.42, .39, .34, .32, .50 : z_643
-.31, -.43, .29, -.28, -.13 : z_410
.42, .39, .34, .32, .51 : z_501
.41, .39, -.87, -.56, -.22 : z_606
.42, -.04, .34, .32, .50 : z_678
-.54, -.38, -.13, -.44, -.22 : z_552
-.54, .15, -.13, -.44, -.22 : z_304
chg z_552: -.54, -.38, -.13, -.45, -.22 : 3, -.44
chg z_552: -.54, -.38, -.14, -.44, -.22 : 2, -.13
rest: .39, -.87 : -.56, -.22
chg z_304: -.54, .16, -.13, -.44, -.22 : 1, .15
rest: -.54, -.38, -.13 : -.44, -.22
len: .42, .39, .34, .32, .50 : 5

.20, -.18, -.07, .02, .08 = z_932
-.29, .27, .06, -.12, -.06 = z_305
-.09, .34, .05, -.12, .09 = z_978
-.23, .09, .22, .26, -.05 = z_752
-.23, .10, .22, .26, -.05 = z_863
-.21, .34, .04, -.16, .05 = z_941
len: -.23 : 1
len: -.29 : 1
len: .20 : 1
len: -.23, .09, .22 : 3
rest: -.23, .09, .22 : .26, -.05
len: .20, -.18, -.07, .02, .08 : 5
rest: .34, .05 : -.12, .09

-.30, -.12, .39, -.17, -.24, -.04, -.10, .18, .39, -.14, -.08, .13, -.13, -.09 -> z_244
-.25, -.05, .14, -.04, -.14, -.04, .15, .13, -.03, -.11, .01, .18, .09, -.26 -> z_923
-.09, -.15, .78, -.02, -.36, -.04, -.14, .12, .09, -.16, -.13, -.13, -.42, .02 -> z_366
-.29, -.06, .55, -.01, -.36, -.04, -.14, .19, .34, .05, -.23, .09, .11, -.22 -> z_176
rest: -.01, -.36, -.04, -.14 : .19, .34, .05, -.23, .09, .11, -.22
chg z_923: -.25, -.05, .15, -.04, -.14, -.04, .15, .13, -.03, -.11, .01, .18, .09, -.26 : 2, .14
len: -.29, -.06, .55, -.01, -.36, -.04, -.14, .19, .34, .05, -.23 : 11
len: -.30, -.12, .39, -.17, -.24, -.04, -.10, .18, .39, -.14, -.08, .13, -.13, -.09 : 14

.20, -.08, .39, .01, -.61, -.21 : z_20
-.04, -.23, -.27, .01, .72, -.09 : z_626
-.04, -.24, -.27, .01, -.62, -.21 : z_679
rest: -.04, -.23, -.27 : .01, .72, -.09
chg z_679: -.04, -.24, -.27, .01, -.63, -.21 : 4, -.62
rest: -.04, -.24, -.27, .01 : -.62, -.21
chg z_679: -.04, -.24, -.27, .00, -.62, -.21 : 3, .01
len: -.04, -.23, -.27, .01, .72 : 5
len: -.04, -.24, -.27, .01 : 4
rest: -.08, .39 : .01, -.61, -.21

-.11, .64, -.21, -.13, .19, .32, -.71 : z_206
-.27, .54, -.42, -.41, -.18, -.27, -.06 : z_248
.57, .28, -.12, .30, -.26, -.28, -.06 : z_794
.57, .28, -.12, .30, -.05, -.04, -.27 : z_917
.11, .02, .18, .06, .04, .17, -.13 : z_593
.45, .29, -.43, -.41, -.18, -.27, -.06 : z_73
rest: .29, -.43, -.41 : -.18, -.27, -.06
chg z_248: -.27, .54, -.42, -.41, -.18, -.27, -.05 : 6, -.06
len: .11, .02, .18, .06, .04 : 5
len: -.11, .64, -.21, -.13, .19 : 5
rest: .18, .06 : .04, .17, -.13

-.06, -.31, .13, .29, .08, -.17, -.17, -.10, -.30, -.67, .00, -.39, -.03 -> z_622
-.06, -.31, .13, .29, .08, -.17, -.10, -.10, -.30, -.67, .00, -.39, -.03 -> z_492
-.30, -.07, .00, -.46, .06, -.16, .08, .14, -.01, .50, -.09, .00, -.05 -> z_491
-.31, -.07, -.20, -.38, .04, -.13, .30, .26, .16, -.37, -.01, .36, -.07 -> z_272
-.30, -.07, .00, -.46, .06, -.16, .08, .14, -.01, .50, -.19, .06, -.10 -> z_369
-.33, -.01, .04, -.62, .16, -.20, .22, .32, -.01, -.23, -.05, .18, -.08 -> z_447
len: -.06, -.31, .13, .29, .08, -.17, -.17, -.10, -.30, -.67, .00, -.39, -.03 : 13
chg z_491: -.30, -.07, .00, -.46, .06, -.16, .08, .15, -.01, .50, -.09, .00, -.05 : 7, .14
rest: -.62, .16, -.20, .22, .32 : -.01, -.23, -.05, .18, -.08
chg z_622: -.06, -.31, .13, .29, .09, -.17, -.17, -.10, -.30, -.67, .00, -.39, -.03 : 4, .08
chg z_447: -.33, -.01, .04, -.62, .16, -.20, .22, .32, -.01, -.23, -.05, .18, -.07 : 12, -.08
rest: -.33, -.01 : .04, -.62, .16, -.20, .22, .32, -.01, -.23, -.05, .18, -.08

-.14, .04, -.62, -.20, -.45, -.35, .20, .40, .04, .02, .01, -.08, -.33, -.39, .46, -.75, -.11, .01, -.16 = z_328
.07, .12, -.63, -.20, -.05, .16, -.06, -.02, .35, .13, -.13, -.54, -.17, .57, -.75, -.09, .28, -.13, -.25 = z_398
.48, -.76, .05, -.20, -.17, -.23, -.45, .24, .00, -.03, .15, -.59, .61, -.56, -.27, -.31, .44, -.33, .75 = z_166
rest: -.63, -.20 : -.05, .16, -.06, -.02, .35, .13, -.13, -.54, -.17, .57, -.75, -.09, .28, -.13, -.25
len: -.14, .04, -.62, -.20, -.45, -.35, .20, .40, .04, .02, .01 : 11

-.35, .00, .20, .13, -.21, -.28, -.14, .25 = z_211
-.42, -.46, .14, .08, -.43, -.32, .37, .18 = z_151
-.32, -.02, .35, .31, -.09, -.32, -.77, .31 = z_187
-.55, .01, .13, -.01, -.41, -.26, .30, .50 = z_113
-.34, -.13, .18, .19, -.24, -.26, -.06, .09 = z_118
-.68, .50, .01, .05, -.42, -.08, .14, .17 = z_811
len: -.55, .01, .13, -.01, -.41, -.26 : 6
len: -.68, .50, .01, .05, -.42, -.08 : 6
len: -.42, -.46, .14, .08, -.43, -.32, .37 : 7

.39, -.10, -.53, -.29, -.39, .22, .60, -.14, .09, -.34 = z_810
-.08, -.49, -.39, -.14, -.84, .78, .91, -.14, .10, .49 = z_157
.81, .52, -.26, -.28, .55, .22, .60, -.15, .09, -.35 = z_434
rest: .81, .52 : -.26, -.28, .55, .22, .60, -.15, .09, -.35
rest: -.14, .09 : -.34
rest: .78, .91 : -.14, .10, .49
len: .81, .52, -.26, -.28, .55 : 5
rest: .22, .60, -.14 : .09, -.34
rest: -.29, -.39 : .22, .60, -.14, .09, -.34

.40, .79, .36, .19, .65, .22, .35, .28, .15, -.22, .79, .58, .29, .46, .54, -.26, -.06, -.09, -.05, .26, .14, .44, .22, -.07, -.20, .07, .14, -.10, -.21, -.48, -.18, .35, -.10, -.16, .08, -.23, .27, .51 = z_763
-.33, .52, -.33, .26, .51, -.36, -.40, .27, .12, -.28, .55, .39, .17, -.32, .33, -.03, .03, .15, -.47, .31, -.42, .30, .18, -.31, .07, -.16, -.14, -.18, .01, .21, .07, -.29, -.37, -.28, .05, -.37, -.13, .20 = z_311
-.27, .10, -.28, -.02, .07, -.15, -.18, .15, -.02, -.03, .07, .07, .05, -.31, .06, .34, .00, .01, -.18, -.28, -.25, .04, .00, -.32, .09, -.29, -.08, .09, .29, .33, .01, -.27, -.40, -.12, -.02, -.04, -.43, -.03 = z_89
.21, .19, .22, .14, .20, .09, .07, .31, .11, -.11, .24, .17, .05, .30, .14, .66, .12, .06, -.05, -.24, .10, .14, .10, -.07, .03, -.14, .10, .11, .60, .30, .21, .23, -.07, -.05, .09, .10, -.42, .20 = z_757
.21, .19, .22, .14, .20, .09, .07, .31, .11, -.11, .24, .17, .05, .30, .14, .66, .12, .06, -.05, -.24, .10, .14, .10, -.07, .02, -.14, .10, .08, -.01, .02, .09, -.50, .23, .20, .12, .04, .07, -.05 = z_278
chg z_757: .21, .19, .22, .13, .20, .09, .07, .31, .11, -.11, .24, .17, .05, .30, .14, .66, .12, .06, -.05, -.24, .10, .14, .10, -.07, .03, -.14, .10, .11, .60, .30, .21, .23, -.07, -.05, .09, .10, -.42, .20 : 3, .14
chg z_89: -.27, .10, -.28, -.02, .07, -.15, -.17, .15, -.02, -.03, .07, .07, .05, -.31, .06, .34, .00, .01, -.18, -.28, -.25, .04, .00, -.32, .09, -.29, -.08, .09, .29, .33, .01, -.27, -.40, -.12, -.02, -.04, -.43, -.03 : 6, -.18
chg z_311: -.33, .52, -.33, .26, .51, -.36, -.40, .27, .12, -.28, .55, .38, .17, -.32, .33, -.03, .03, .15, -.47, .31, -.42, .30, .18, -.31, .07, -.16, -.14, -.18, .01, .21, .07, -.29, -.37, -.28, .05, -.37, -.13, .20 : 11, .39
rest: .02, -.14, .10 : .08, -.01, .02, .09, -.50, .23, .20, .12, .04, .07, -.05
rest: -.36, -.40, .27 : .12, -.28, .55, .39, .17, -.32, .33, -.03, .03, .15, -.47, .31, -.42, .30, .18, -.31, .07, -.16, -.14, -.18, .01, .21, .07, -.29, -.37, -.28, .05, -.37, -.13, .20
chg z_278: .21, .19, .22, .14, .20, .09, .07, .31, .11, -.11, .24, .17, .05, .30, .14, .66, .12, .06, -.05, -.24, .10, .14, .11, -.07, .02, -.14, .10, .08, -.01, .02, .09, -.50, .23, .20, .12, .04, .07, -.05 : 22, .10

-.10, .12, -.14, .25, -.17, -.02, .13, .14  z_201
-.32, .08, -.01, .17, .16, .15, .14, .13  z_525
.23, .10, .11, .21, .08, .12, .19, .18  z_612
.36, -.02, -.04, -.24, -.12, -.28, -.20, -.19  z_602
.10, .15, .16, -.19, .65, .30, -.18, -.18  z_621
-.20, -.13, -.16, .31, -.05, .03, .24, .21  z_363
.06, -.06, -.35, .00, .27, -.12, .00, .01  z_859
.13, -.04, .29, .18, -.11, .39, .13, .23  z_164
-.21, .25, .10, .15, -.16, -.02, .13, .14  z_246
.01, .08, -.09, -.05, -.16, -.43, -.05, -.12  z_88
.01, .08, -.09, .12, -.16, -.43, -.05, -.12  z_345
chg z_525: -.31, .08, -.01, .17, .16, .15, .14, .13 : 0, -.32
rest: .23, .10, .11, .21, .08 : .12, .19, .18
len: .10, .15, .16, -.19, .65, .30, -.18 : 7
rest: .15, .14 : .13
chg z_859: .06, -.06, -.35, .00, .27, -.13, .00, .01 : 5, -.12

